Below are the code and all the weights of a small trained network. Each question names an input and a class and asks about switching units off, where a switched-off unit gives its printed mean instead of its output.

import numpy as np


def w(rows, s, z=0):
    codes = np.array(rows[::2]) - 128.0
    scale = np.full(codes.shape[1], s)
    scale[-1] = z or s
    return codes * scale


def f(y):
    return np.maximum(y, 0)


def log_softmax(a):
    a = a - a.max(-1, keepdims=True)
    return a - np.log(np.exp(a).sum(-1, keepdims=True))


def net(x, mask):
    res = np.array(x, float).reshape(1, 7) / 4 @ E
    y = f(res @ A[0][:, :-1].T + A[0][:, -1])
    res = res + np.where(mask, y, B[0][:, -1]) @ B[0][:, :-1]
    return log_softmax(res[-1] @ U[:, :-1].T + U[:, -1])


A, B = {}, {}
E = w([
[125,124,162,250],'x0',
[131,129,127,128],'x1',
[48,89,73,150],'x2',
[113,221,90,162],'x3',
[129,127,129,127],'x4',
[128,130,129,129],'x5',
[74,168,216,81],'x6',
],0.011)
A[0] = w([
[28,59,117,150,148],'N1',
[60,117,72,168,165],'N2',
[138,73,183,181,103],'N3',
[103,151,195,129,98],'N4',
[173,62,167,89,90],'N5',
[110,238,143,176,105],'N6',
[110,153,174,124,80],'N7',
[197,89,97,136,78],'N8',
[49,135,89,123,89],'N9',
[135,106,104,143,135],'N10',
[114,111,109,75,249],'N11',
[66,155,159,88,49],'N12',
[86,132,160,123,65],'N13',
[152,12,194,141,107],'N14',
[213,94,94,200,97],'N15',
[85,88,104,134,81],'N16',
[111,129,157,136,134],'N17',
[81,121,104,127,17],'N18',
[104,120,119,129,4],'N19',
[143,40,173,112,121],'N20',
[209,181,126,113,69],'N21',
[117,57,181,105,84],'N22',
[56,119,105,185,122],'N23',
[62,138,225,176,142],'N24',
[203,148,165,129,30],'N25',
[235,147,185,129,58],'N26',
[95,102,118,129,195],'N27',
[159,111,134,104,78],'N28',
[153,126,170,166,122],'N29',
[114,136,169,245,207],'N30',
[101,103,179,164,136],'N31',
[67,102,108,130,54],'N32',
[94,140,255,97,49],'N33',
[47,129,131,84,55],'N34',
[110,177,110,149,57],'N35',
[136,133,95,147,82],'N36',
],0.013,0.0039)
B[0] = w([
[173,130,208,166,236],'N1',
[153,110,176,96,228],'N2',
[111,229,159,64,198],'N3',
[136,56,95,138,190],'N4',
[120,167,123,135,204],'N5',
[88,196,95,154,225],'N6',
[81,90,133,104,171],'N7',
[68,63,64,131,193],'N8',
[149,122,225,155,194],'N9',
[80,120,104,91,168],'N10',
[185,225,167,45,222],'N11',
[126,47,59,137,195],'N12',
[76,40,39,129,162],'N13',
[114,236,58,181,234],'N14',
[67,26,110,54,229],'N15',
[156,99,187,168,176],'N16',
[157,58,170,143,157],'N17',
[139,125,180,170,152],'N18',
[121,114,187,142,132],'N19',
[99,226,87,166,213],'N20',
[109,86,193,162,190],'N21',
[88,182,68,176,197],'N22',
[146,120,173,115,212],'N23',
[113,56,86,67,230],'N24',
[113,60,221,191,176],'N25',
[120,83,244,200,208],'N26',
[166,148,210,155,181],'N27',
[156,144,128,135,156],'N28',
[206,121,169,64,172],'N29',
[181,194,113,2,255],'N30',
[146,125,75,100,186],'N31',
[153,121,167,194,172],'N32',
[123,75,75,156,240],'N33',
[133,107,143,125,194],'N34',
[101,171,82,205,165],'N35',
[95,99,80,142,157],'N36',
],0.0057,0.0093)
U = w([
[191,176,140,10,124],'0',
[159,120,210,192,18],'1',
[74,58,60,101,29],'2',
[79,244,80,192,104],'3',
[152,158,134,95,254],'4',
[145,158,131,94,233],'5',
],0.013,0.0055)

Each question gives the input, the list of numbers given to net, and the class t.
The units are the neurons (one row each of A and B). Each row of codes is followed by its name. A weight is (code - 128) times the scale printed after its matrix; where a second scale follows, it is the last column's (A, B and U).
mask holds one flag per neuron, in row order. A switched-off neuron (its flag False) gives its mean, the last column of its row in B, instead of its output. The means were averaged over made-up inputs and are rounded, as every weight is.
A unit's drop is (log p(t) with every unit on - log p(t) with that unit switched off) / (log p(t) with every unit on - log p(t) with every unit switched off).
The circuit of an input: a set's keep is (log p(t) with only the set's units on - log p(t) with every unit switched off) / (log p(t) with every unit on - log p(t) with every unit switched off). Starting from the 12 units with the biggest drops (on a tie, the unit counted first), units are removed one at a time, each time the one whose removal leaves the highest keep (on an exact tie, the one counted first), for as long as the keep stays at least 0.8.
circuit, biggest first: the units of the circuit, biggest drop first
k most important neurons: the k neurons with the biggest drops, biggest first
drop of u: that unit's drop, to one decimal
input [-8,-7,6,-1,4,-5,-5], class 0: circuit, biggest first : (N11)
input [3,-3,2,-8,-4,7,5], class 3: circuit, biggest first : (N14 N20)
input [-4,-4,-7,1,2,-6,-7], class 1: circuit, biggest first : (N26 N21)
input [-6,5,8,-8,3,5,-8], class 1: circuit, biggest first : (N1 N16 N27)
input [0,5,-6,1,-1,-1,5], class 1: circuit, biggest first : (N26 N30)
input [-4,0,5,-6,2,5,4], class 3: circuit, biggest first : (N22 N20 N14)
input [-6,3,7,1,0,1,6], class 1: 2 most important neurons : (N30 N9)
input [-5,-6,-5,-5,-2,-1,-8], class 2: 2 most important neurons : (N8 N15)
input [5,7,7,-4,-5,5,8], class 2: 3 most important neurons : (N24 N13 N33)
input [7,7,-4,4,3,5,6], class 0: 3 most important neurons : (N30 N29 N24)
input [0,3,-8,-6,-3,8,-7], class 1: 2 most important neurons : (N26 N25)
input [-7,-3,-2,6,1,-1,-8], class 2: 2 most important neurons : (N30 N8)
input [8,-5,0,7,5,8,-7], class 0: 2 most important neurons : (N30 N15)
input [5,-7,-2,5,-3,-2,-3], class 5: circuit, biggest first : (N30)
input [-8,0,8,0,-6,3,-1], class 0: 2 most important neurons : (N11 N26)
input [7,5,-4,2,-4,8,7], class 0: 3 most important neurons : (N30 N29 N3)
input [4,0,-3,-4,1,-7,-8], class 2: 2 most important neurons : (N15 N8)
input [-2,3,7,7,2,4,-7], class 1: 2 most important neurons : (N9 N2)
input [6,-6,-2,5,1,-8,4], class 0: drop of N30 : 0.7
input [-2,4,0,4,2,4,-4], class 2: drop of N7 : -0.1
input [-5,-3,-3,-8,-7,3,6], class 3: drop of N20 : 0.2
